Below is a small trained network, with its code and all its weights. Each question gives an input and a class and asks what happens when units are switched off, that is, made to give their printed mean instead of their output.

import numpy as np


def w(rows, s, z=0):
    codes = np.array(rows[::2]) - 128.0
    scale = np.full(codes.shape[1], s)
    scale[-1] = z or s
    return codes * scale


def norm(h):
    return h / np.sqrt((h * h).mean(-1, keepdims=True) + 1e-5)


def f(y):
    return np.maximum(y, 0)


def log_softmax(a):
    a = a - a.max(-1, keepdims=True)
    return a - np.log(np.exp(a).sum(-1, keepdims=True))


def net(x, mask):
    res = np.array(x, float).reshape(1, 2) / 4 @ E
    u = 0
    for l in range(3):
        y = f(norm(res) @ A[l][:, :-1].T + A[l][:, -1])
        res = res + np.where(mask[u : u + 10], y, B[l][:, -1]) @ B[l][:, :-1]
        u += 10
    return log_softmax(norm(res)[-1] @ U[:, :-1].T + U[:, -1])


A, B = {}, {}
E = w([
[54,132,157,2],'x0',
[136,41,233,147],'x1',
],0.00058)
A[0] = w([
[137,4,167,130,193],'L0N0',
[115,68,190,162,125],'L0N1',
[158,123,109,166,162],'L0N2',
[81,172,77,90,94],'L0N3',
[52,136,116,65,137],'L0N4',
[127,219,75,52,122],'L0N5',
[54,90,175,74,68],'L0N6',
[124,104,192,79,44],'L0N7',
[48,136,137,69,79],'L0N8',
[121,91,73,128,1],'L0N9',
],0.0014,0.0027)
B[0] = w([
[108,170,107,151,247],'L0N0',
[99,139,108,150,172],'L0N1',
[136,146,128,72,188],'L0N2',
[158,116,135,161,158],'L0N3',
[195,138,116,132,202],'L0N4',
[49,149,122,162,206],'L0N5',
[156,182,108,165,146],'L0N6',
[173,125,135,111,128],'L0N7',
[225,116,144,59,150],'L0N8',
[1,175,67,234,128],'L0N9',
],0.0029,0.0015)
A[1] = w([
[27,111,118,78,225],'L1N0',
[210,103,182,179,102],'L1N1',
[114,14,200,142,10],'L1N2',
[105,46,214,197,78],'L1N3',
[107,56,191,149,49],'L1N4',
[75,91,252,164,46],'L1N5',
[127,229,78,127,206],'L1N6',
[185,71,118,184,80],'L1N7',
[134,146,79,211,159],'L1N8',
[140,77,196,86,199],'L1N9',
],0.0019,0.0012)
B[1] = w([
[244,95,144,120,203],'L1N0',
[116,179,60,83,146],'L1N1',
[14,153,28,155,137],'L1N2',
[30,168,45,74,156],'L1N3',
[77,162,120,124,139],'L1N4',
[5,198,4,211,159],'L1N5',
[64,87,177,186,251],'L1N6',
[219,143,111,166,141],'L1N7',
[153,114,191,23,196],'L1N8',
[119,153,53,57,157],'L1N9',
],0.0018,0.0023)
A[2] = w([
[167,71,152,22,35],'L2N0',
[83,137,113,73,226],'L2N1',
[111,181,53,118,75],'L2N2',
[54,123,51,155,30],'L2N3',
[42,116,34,151,27],'L2N4',
[121,86,101,49,65],'L2N5',
[96,127,40,123,59],'L2N6',
[59,111,206,130,117],'L2N7',
[255,88,98,170,90],'L2N8',
[62,152,62,149,5],'L2N9',
],0.0035,0.0018)
B[2] = w([
[221,244,191,113,163],'L2N0',
[173,164,114,146,253],'L2N1',
[62,58,110,137,202],'L2N2',
[108,236,40,241,190],'L2N3',
[115,226,41,252,201],'L2N4',
[201,104,229,100,157],'L2N5',
[44,81,170,207,175],'L2N6',
[82,71,176,98,179],'L2N7',
[228,217,211,58,160],'L2N8',
[42,219,42,248,188],'L2N9',
],0.0036,0.0026)
U = w([
[8,246,5,254,253],'0',
[240,243,236,19,253],'1',
[38,34,242,20,219],'2',
[126,10,14,13,3],'3',
[114,10,20,13,3],'4',
],0.0038,0.0035)

Each question gives the input, the list of numbers given to net, and the class t.
The units are the neurons (one row each of A and B). Each row of codes is followed by its name. A weight is (code - 128) times the scale printed after its matrix; where a second scale follows, it is the last column's (A, B and U).
mask holds one flag per neuron, layer by layer. A switched-off neuron (its flag False) gives its mean, the last column of its row in B, instead of its output. The means were averaged over made-up inputs and are rounded, as every weight is.
A unit's drop is (log p(t) with every unit on - log p(t) with that unit switched off) / (log p(t) with every unit on - log p(t) with every unit switched off).
unit that matters most: the unit with the biggest drop
k most important neurons: the k neurons with the biggest drops, biggest first
k most important neurons of layer l: the k neurons of layer l with the biggest drops, biggest first
drop when u is switched off: that unit's drop, to one decimal
input [-8,-6], class 1: unit that matters most => L2N8
input [-3,-1], class 2: 3 most important neurons of layer 0 => L0N4; L0N2; L0N8
input [3,0], class 2: 3 most important neurons of layer 1 => L1N5; L1N6; L1N8
input [-1,-2], class 2: 2 most important neurons => L1N6; L1N5
input [5,-4], class 1: 2 most important neurons of layer 0 => L0N0; L0N8
input [8,-7], class 1: 2 most important neurons of layer 0 => L0N0; L0N8
input [-5,4], class 1: 3 most important neurons => L1N7; L0N0; L0N5
input [-2,-3], class 2: 2 most important neurons of layer 2 => L2N7; L2N4
input [3,3], class 2: 2 most important neurons of layer 0 => L0N6; L0N0
input [-5,-3], class 1: drop when L0N5 is switched off => 0.4
input [6,-4], class 1: drop when L0N0 is switched off => 0.2
input [1,-1], class 2: drop when L0N5 is switched off => 0.6
